The symbols move the units like this.
state | λ γ ρ ζ π η
HD | MQ MM BB CZ MR QC
BZ | JD SB CM QF SN QT
MP | LB GR HZ NB TN PC
MF | MM JC ZP PM QD CZ
TL | GP MJ MM LD CP ZG
MZ | QT QF NM CM BZ TN
GB | RG QT MP TN BQ QH
QD | LD RR PM JC SR MM
ZG | TL SR MF QD GP MR
QF | SJ BB BQ LL SB JG
CP | PJ PC LD MJ ZN GP
TN | MZ JG NB GR QT LB
MQ | MR QD ZR MF ZG HD
BB | ZR QP JD FB CZ MN
RL | PC NB RR HZ MP MJ
SN | FB HD QF SB ZP JD
CQ | RR PJ ZG GP PG JC
SR | MJ HZ JC RR RL LD
HZ | ZH QH CP ZN NB PG
QP | PM ZG QC MQ DL ZP
ZR | CZ PM SN ZP MF BB
PC | MP NM PG ZH LB RL
MM | QD CQ QP DL LD MF
NM | GR BQ ZF GB CM NB
BQ | PF JD TN QT LL RG
QC | HD MF MN ZR MQ SB
LL | MN FB QT JD BB PF
PJ | ZN MP SR RL ZF CP
RR | PG ZN TL CP HZ CQ
MR | ZG LD CZ MM TL MQ
LD | SR PG DL CQ MJ QD
QT | BZ SJ GR JG JD MZ
ZN | ZF LB MJ PC QH PJ
SB | QC CZ LL BB HD SJ
JC | CQ CP MR TL RR DL
NB | NM RG ZN QH GR ZH
JG | QF MN RG PF SJ CM
PF | LL SN MZ BZ MN BQ
RG | BQ BZ LB MZ PF GB
QH | GB MZ PC LB RG ZF
MN | BB ZP BZ SN ZR LL
DL | JC GP MQ ZG CQ PM
CM | JG LL GB BQ QF GR
ZF | QH TN RL MP GB ZN
LB | TN CM ZH NM MZ MP
SJ | SB ZR PF MN QC QF
CZ | MF DL FB QP MM ZR
MJ | RL ZH CQ PG PC SR
PG | HZ ZF GP PJ ZH RR
GR | CM PF QH RG JG NM
FB | ZP MQ SJ QC QP SN
ZP | QP MR SB HD PM FB
GP | CP RL QD SR PJ TL
ZH | NB GB PJ ZF NM HZ
JD | SN QC JG SJ FB BZ
PM | DL TL HD MR JC QP

In the rows, 42 stands for zero.

The rows follow the links: the fewer symbols apart two units are, the more alike their rows tend to be.

Each row is also shifted at random along 3 hidden directions that mean nothing.

Some units, each with a row of numbers:
SN: 50 62 44 49 37 42 37 45 22 31 37 32 39 31 38 50 51 51 40 38 55 43 57 38 49 31 37 39 39 40 38
ZH: 29 31 34 46 38 59 55 42 57 53 42 33 41 46 55 28 27 30 47 40 38 45 22 39 41 57 49 49 53 36 48
LD: 62 23 40 28 50 37 37 40 55 44 51 55 43 53 42 52 49 43 44 53 31 36 44 48 29 39 41 40 30 48 39
GR: 36 52 54 46 45 32 46 42 43 48 40 46 46 38 41 31 29 34 42 23 45 50 30 46 57 51 41 41 54 38 52
MQ: 46 38 24 32 43 38 33 40 32 26 39 44 36 55 33 36 57 40 26 58 42 34 48 46 36 30 36 44 26 52 40
PC: 65 31 41 44 41 52 56 43 54 55 43 38 42 43 50 38 30 35 49 39 37 46 27 38 40 54 48 44 47 35 45
MF: 63 38 15 25 46 40 33 38 35 22 35 39 34 62 37 32 57 39 22 58 41 35 41 44 38 27 36 41 20 53 42
JC: 27 24 52 38 46 36 36 42 50 48 52 62 44 42 38 58 48 53 48 58 30 35 55 48 23 44 45 43 39 50 31
QC: 3 52 47 57 32 45 36 45 22 35 39 37 39 28 36 50 50 54 42 52 49 36 63 40 36 39 43 47 45 46 30
TN: 54 53 38 49 40 52 52 39 48 45 26 30 40 42 50 31 26 40 40 23 43 52 28 31 59 51 48 35 53 35 46
SB: 55 56 62 39 43 14 30 47 17 35 57 53 45 34 25 45 59 37 40 38 56 39 56 59 45 29 27 47 34 47 46
GB: 56 50 46 48 42 44 53 40 47 50 32 38 42 39 46 33 26 38 41 25 42 52 30 37 56 52 47 38 53 36 46
JG: 3 62 60 56 39 39 41 43 36 45 40 40 47 25 41 45 34 49 49 24 49 48 48 39 55 45 43 38 58 38 42
SJ: 62 64 53 44 42 30 35 45 23 33 43 39 44 32 34 50 52 46 43 31 55 46 54 44 53 31 33 37 37 39 43
NB: 44 38 54 48 41 42 53 43 49 58 44 46 45 37 45 33 26 34 47 32 40 47 29 46 46 57 46 46 55 37 47
CZ: 10 41 48 44 39 30 31 43 24 34 48 53 41 39 29 42 55 44 35 59 44 32 57 53 32 35 38 52 38 53 37
LL: 45 64 40 41 42 36 34 43 28 30 42 32 43 40 40 35 48 36 38 29 56 46 43 41 58 29 32 38 39 40 52
MZ: 35 59 31 45 41 51 46 38 45 39 26 25 40 44 50 27 29 38 36 22 47 53 28 31 62 43 45 35 51 35 51
BQ: 8 60 55 50 42 34 41 42 39 45 42 42 47 34 41 36 32 38 46 23 49 48 38 45 57 44 40 40 56 39 50
MM: 33 29 36 29 47 30 31 40 41 34 49 56 41 54 32 40 55 41 33 60 35 33 48 52 29 35 37 46 30 54 40
JD: 26 64 28 44 37 49 36 43 30 27 33 22 39 43 46 34 47 38 36 32 57 45 42 34 56 29 37 38 39 38 49

Complete each set of four: the symbols that take the first to the second take the third to the fourth, perhaps in another order.
Answer with the unit's name.
30 66 44 52 37 49 40 42 31 34 31 27 41 29 45 49 42 52 44 30 53 48 52 31 55 35 41 35 46 36 40
to 15 60 58 54 40 40 42 41 38 47 37 39 46 30 43 42 31 46 47 23 48 50 43 39 56 46 44 37 58 37 43
as 53 22 37 32 48 45 41 41 57 47 49 52 43 50 45 55 46 47 47 54 31 37 44 43 27 42 45 40 34 45 37
to DL

16 58 42 43 44 37 41 41 42 41 40 35 44 43 43 24 32 29 39 22 48 50 29 43 59 42 39 41 52 40 56
to 39 52 41 41 39 33 32 45 20 29 45 41 40 40 32 39 57 41 35 48 52 37 54 50 41 29 33 46 34 48 42
as 38 56 40 50 34 47 37 44 22 28 34 32 39 33 38 49 52 53 37 47 52 39 59 36 43 34 40 42 39 43 33
to JC

26 32 44 41 42 38 36 41 39 38 42 54 40 42 34 54 50 55 38 61 34 34 59 45 28 41 46 43 36 53 28
to 54 49 30 47 35 53 39 40 27 28 26 31 34 40 38 50 52 59 32 55 45 39 58 32 39 34 44 38 33 47 28
as 16 24 27 26 48 36 33 41 52 37 51 54 41 60 39 37 52 34 35 60 33 32 40 51 28 35 39 47 32 53 45
to MF

58 32 12 27 46 51 38 37 48 28 32 37 34 62 44 40 52 46 27 58 34 37 42 35 34 32 44 37 24 51 38
to 56 21 49 37 45 44 46 44 58 54 54 54 45 43 46 57 42 46 56 50 31 38 44 43 27 48 46 42 40 39 37
as 58 34 30 41 40 56 56 41 55 50 37 31 41 50 54 26 28 29 42 36 39 47 20 37 45 52 47 44 47 35 50
to RG

63 23 51 39 46 43 49 45 57 59 55 51 46 42 47 49 38 39 55 46 34 42 35 46 32 52 44 46 43 37 43
to 51 39 42 46 42 47 53 42 52 51 39 38 43 43 48 29 27 31 43 32 41 48 24 40 49 56 47 45 52 36 48
as 33 42 44 54 38 56 56 41 51 55 32 34 42 36 51 35 22 40 46 33 39 49 29 34 49 59 52 44 58 34 43
to CM

76 33 47 40 44 40 53 43 51 54 47 45 43 45 45 32 31 29 45 34 40 46 24 46 45 53 43 47 46 37 51
to 76 41 51 43 44 35 52 42 48 53 44 46 45 42 42 31 29 31 43 28 41 49 26 46 52 53 43 43 48 37 49
as 34 20 36 34 44 50 44 44 61 51 54 46 43 50 50 43 41 35 50 52 33 37 33 44 28 46 44 47 40 41 45
to PJ

30 38 51 43 43 33 48 43 49 54 52 48 46 43 43 23 28 22 44 31 40 45 23 52 47 54 42 50 55 40 56
to 22 37 36 46 39 53 53 41 53 51 40 34 41 45 51 22 26 28 41 35 41 46 20 39 46 55 48 48 55 36 51
as 72 26 33 31 48 47 41 41 53 42 41 49 41 51 44 56 48 53 43 55 30 38 47 37 30 39 45 35 29 46 33
to JC

23 60 48 46 39 33 33 45 23 32 47 39 43 34 36 42 52 39 41 36 56 41 51 46 49 31 32 45 41 41 46
to 39 33 34 34 44 36 34 41 37 31 43 51 38 50 33 43 55 45 30 60 37 34 50 47 32 34 39 45 30 54 37
as 43 23 29 34 44 57 44 41 62 47 45 41 41 53 52 48 42 43 48 54 30 39 36 36 29 43 48 42 38 40 40
to NB

37 39 68 52 42 33 52 43 45 62 50 54 48 30 40 39 25 38 51 30 39 48 34 49 45 60 47 47 59 38 44
to 67 27 46 41 42 50 53 44 55 56 48 43 44 43 50 44 34 37 53 43 35 44 32 40 36 53 47 45 46 35 43
as 7 41 31 44 36 47 37 42 31 30 36 39 37 44 37 40 52 48 33 60 42 33 54 41 33 36 43 47 37 52 34
to BB

45 53 20 31 46 40 44 39 48 35 37 29 40 61 47 6 33 14 29 21 48 50 12 44 63 38 36 40 42 40 66
to 10 65 50 52 39 40 37 43 34 38 40 35 45 31 43 42 40 44 45 26 52 47 47 39 55 38 40 39 52 38 47
as 54 25 47 42 42 49 51 44 57 58 52 46 45 42 49 45 35 38 54 45 35 42 33 43 33 54 47 47 47 36 43
to QH

66 39 48 44 43 41 53 41 49 54 42 43 44 42 46 32 28 32 45 31 40 48 25 44 49 55 45 44 50 37 48
to 21 62 71 53 43 26 39 44 32 48 47 51 49 22 37 49 37 48 51 23 49 48 51 48 54 44 39 39 55 38 43
as 32 20 39 31 48 40 39 42 58 48 57 54 44 52 45 47 46 37 47 54 31 35 39 49 26 42 42 45 36 45 43
to ZF

9 59 65 52 43 29 40 43 37 49 47 49 49 28 38 41 32 42 48 22 48 48 43 49 55 47 40 41 58 39 48
to 4 63 48 52 38 41 37 44 34 38 39 33 44 31 42 41 38 43 45 28 52 46 46 39 55 38 40 38 52 37 47
as 46 42 63 52 43 36 53 43 48 58 44 51 47 32 41 38 26 39 49 29 40 49 33 46 50 58 47 45 59 36 44
to GR

43 29 55 47 41 43 53 43 53 60 51 48 47 38 45 37 28 32 51 39 38 44 31 47 39 58 46 49 54 37 46
to 69 54 61 47 46 30 48 42 41 50 38 48 46 33 39 40 29 42 44 20 46 54 37 44 58 50 42 37 51 38 46
as 59 57 54 46 45 33 46 42 42 47 37 43 46 36 41 37 31 40 41 20 46 52 34 42 59 48 42 36 51 38 48
to LL

32 65 57 55 39 40 38 44 26 38 38 36 44 24 39 54 43 54 49 30 53 47 56 36 52 38 40 37 49 37 38
to 40 52 62 47 39 23 32 46 17 35 52 53 44 28 27 51 56 46 42 46 53 37 63 54 40 33 32 47 37 47 38
as 28 50 29 43 36 45 35 42 24 24 37 31 36 43 37 38 55 43 31 53 51 36 52 40 40 31 38 44 34 48 39
to PM

39 41 42 36 43 26 31 43 24 30 48 51 40 45 28 39 60 40 32 56 46 33 53 55 36 32 34 49 30 54 39
to 33 38 42 43 39 40 36 41 32 36 38 50 39 41 33 53 53 57 36 60 37 35 60 42 31 39 45 44 36 53 28
as 61 21 46 30 48 35 45 45 57 54 62 53 47 52 44 40 42 27 50 46 35 40 29 53 32 46 39 48 37 40 51
to HZ

27 60 34 44 37 43 34 44 24 26 40 28 40 40 40 35 53 39 36 39 56 41 48 40 49 28 34 44 37 42 47
to 45 64 67 57 36 36 39 45 22 42 40 42 45 17 35 63 46 61 52 33 54 45 66 39 49 38 40 37 47 38 32
as 63 27 54 32 51 23 35 41 43 44 51 67 45 43 30 60 53 54 42 56 32 35 56 53 28 40 41 41 31 52 32
to MM

61 24 57 45 42 48 53 44 55 62 53 51 46 35 48 58 35 46 59 45 33 43 41 42 30 55 48 44 47 36 37
to 4 27 48 41 42 37 46 46 54 57 62 50 47 47 45 21 31 15 48 41 39 40 20 57 37 54 42 59 54 41 57
as 48 67 40 47 39 46 39 41 31 33 32 26 42 34 44 44 43 49 40 26 55 50 47 32 58 33 38 33 44 36 45
to SN

68 34 38 43 42 51 43 38 42 37 28 45 38 40 40 64 49 70 38 58 32 39 60 30 32 41 51 33 32 48 19
to 57 34 40 29 48 24 32 41 33 32 48 58 40 53 29 43 58 42 30 57 39 34 50 55 33 32 34 45 25 56 39
as 52 60 25 50 34 59 40 41 25 24 23 19 34 37 45 47 50 55 35 45 53 42 56 25 48 31 42 35 36 40 33
to SN

